Below is a small trained network, with its code and all its weights. Each question gives an input and a class and asks what happens when units are switched off, that is, made to give their printed mean instead of their output.

import numpy as np


def w(rows, s, z=0):
    codes = np.array(rows[::2]) - 128.0
    scale = np.full(codes.shape[1], s)
    scale[-1] = z or s
    return codes * scale


def f(y):
    return y / 2 * (1 + np.tanh(0.7978845608 * (y + 0.044715 * y**3)))


def log_softmax(a):
    a = a - a.max(-1, keepdims=True)
    return a - np.log(np.exp(a).sum(-1, keepdims=True))


def net(x, mask):
    res = np.array(x, float).reshape(1, 3) / 4 @ E
    y = f(res @ A[0][:, :-1].T + A[0][:, -1])
    res = res + np.where(mask, y, B[0][:, -1]) @ B[0][:, :-1]
    return log_softmax(res[-1] @ U[:, :-1].T + U[:, -1])


A, B = {}, {}
E = w([
[150,62,47,194,238,168,89,122,252],'x0',
[36,156,130,253,37,104,97,207,187],'x1',
[88,81,231,99,129,238,244,174,149],'x2',
],0.0074)
A[0] = w([
[102,75,80,154,196,157,110,128,198,93],'N0',
[170,125,122,95,160,149,150,65,103,255],'N1',
[27,166,120,183,85,150,143,168,180,143],'N2',
[117,90,239,100,116,196,163,117,192,100],'N3',
[106,99,144,124,129,202,224,166,150,158],'N4',
[78,229,107,187,112,113,124,196,175,104],'N5',
[162,172,44,122,121,94,17,94,141,144],'N6',
[190,228,55,134,86,75,41,76,69,126],'N7',
[68,143,98,149,43,153,110,187,138,106],'N8',
[155,116,93,48,179,159,153,71,92,104],'N9',
[135,77,83,158,218,144,73,120,242,136],'N10',
[72,115,135,207,106,145,72,220,201,117],'N11',
[70,190,172,50,43,53,134,86,38,115],'N12',
[88,84,211,112,116,192,184,179,115,138],'N13',
[175,48,121,98,207,149,158,74,67,140],'N14',
[106,255,196,104,61,116,158,157,69,114],'N15',
],0.0067,0.0097)
B[0] = w([
[207,104,152,57,205,132,67,184,164,170],'N0',
[88,215,179,197,115,89,119,100,118,254],'N1',
[143,188,103,85,81,115,53,61,69,215],'N2',
[130,83,25,64,118,63,176,107,152,181],'N3',
[60,105,61,138,125,19,147,105,156,208],'N4',
[166,154,66,42,103,114,139,74,76,186],'N5',
[50,90,64,141,115,73,173,102,201,207],'N6',
[59,60,68,80,108,39,188,131,164,212],'N7',
[200,189,87,66,127,170,85,96,102,176],'N8',
[181,180,86,14,114,151,117,51,92,179],'N9',
[131,128,180,149,215,82,38,167,193,219],'N10',
[150,180,126,64,131,131,91,87,124,214],'N11',
[176,111,174,100,203,79,92,255,178,226],'N12',
[83,85,77,128,146,38,150,111,151,211],'N13',
[155,165,129,91,96,104,84,73,104,200],'N14',
[172,138,181,69,195,66,120,178,185,214],'N15',
],0.0073,0.0091)
U = w([
[193,117,187,125,201,118,93,226,165,110],'0',
[48,47,83,130,105,100,170,107,143,92],'1',
[197,210,130,106,95,139,93,57,68,104],'2',
[58,180,207,229,92,123,116,125,113,254],'3',
[162,70,177,167,102,227,148,164,85,58],'4',
[193,55,140,162,98,254,153,180,115,64],'5',
[215,51,148,140,95,230,149,161,91,61],'6',
[202,35,131,176,119,216,158,171,69,64],'7',
],0.011,0.009)

Each question gives the input, the list of numbers given to net, and the class t.
The units are the neurons (one row each of A and B). Each row of codes is followed by its name. A weight is (code - 128) times the scale printed after its matrix; where a second scale follows, it is the last column's (A, B and U).
mask holds one flag per neuron, in row order. A switched-off neuron (its flag False) gives its mean, the last column of its row in B, instead of its output. The means were averaged over made-up inputs and are rounded, as every weight is.
A unit's drop is (log p(t) with every unit on - log p(t) with that unit switched off) / (log p(t) with every unit on - log p(t) with every unit switched off).
The circuit of an input: a set's keep is (log p(t) with only the set's units on - log p(t) with every unit switched off) / (log p(t) with every unit on - log p(t) with every unit switched off). Starting from the 12 units with the biggest drops (on a tie, the unit counted first), units are removed one at a time, each time the one whose removal leaves the highest keep (on an exact tie, the one counted first), for as long as the keep stays at least 0.8.
circuit, biggest first: the units of the circuit, biggest drop first
most important unit: the unit with the biggest drop
k most important neurons: the k neurons with the biggest drops, biggest first
drop of u: that unit's drop, to one decimal
input [-3,1,3], class 3: 2 most important neurons	N7; N0
input [0,-1,-5], class 1: 2 most important neurons	N7; N6
input [-8,3,-7], class 0: circuit, biggest first	N12
input [-1,2,-3], class 3: 4 most important neurons	N3; N13; N4; N9
input [6,-8,-2], class 2: 3 most important neurons	N9; N14; N12
input [3,0,0], class 3: 2 most important neurons	N12; N15
input [-6,7,-4], class 2: 4 most important neurons	N5; N2; N8; N10
input [4,2,6], class 1: 2 most important neurons	N4; N12
input [0,1,3], class 3: 2 most important neurons	N7; N6
input [3,1,1], class 3: 2 most important neurons	N12; N15
input [-5,5,4], class 0: 2 most important neurons	N15; N12
input [5,-6,5], class 2: 2 most important neurons	N14; N9
input [-7,5,-7], class 0: drop of N4	0.1
input [-7,8,2], class 2: most important unit	N2
input [-3,-1,1], class 3: drop of N0	0.3
input [-3,6,-2], class 2: drop of N8	0.0
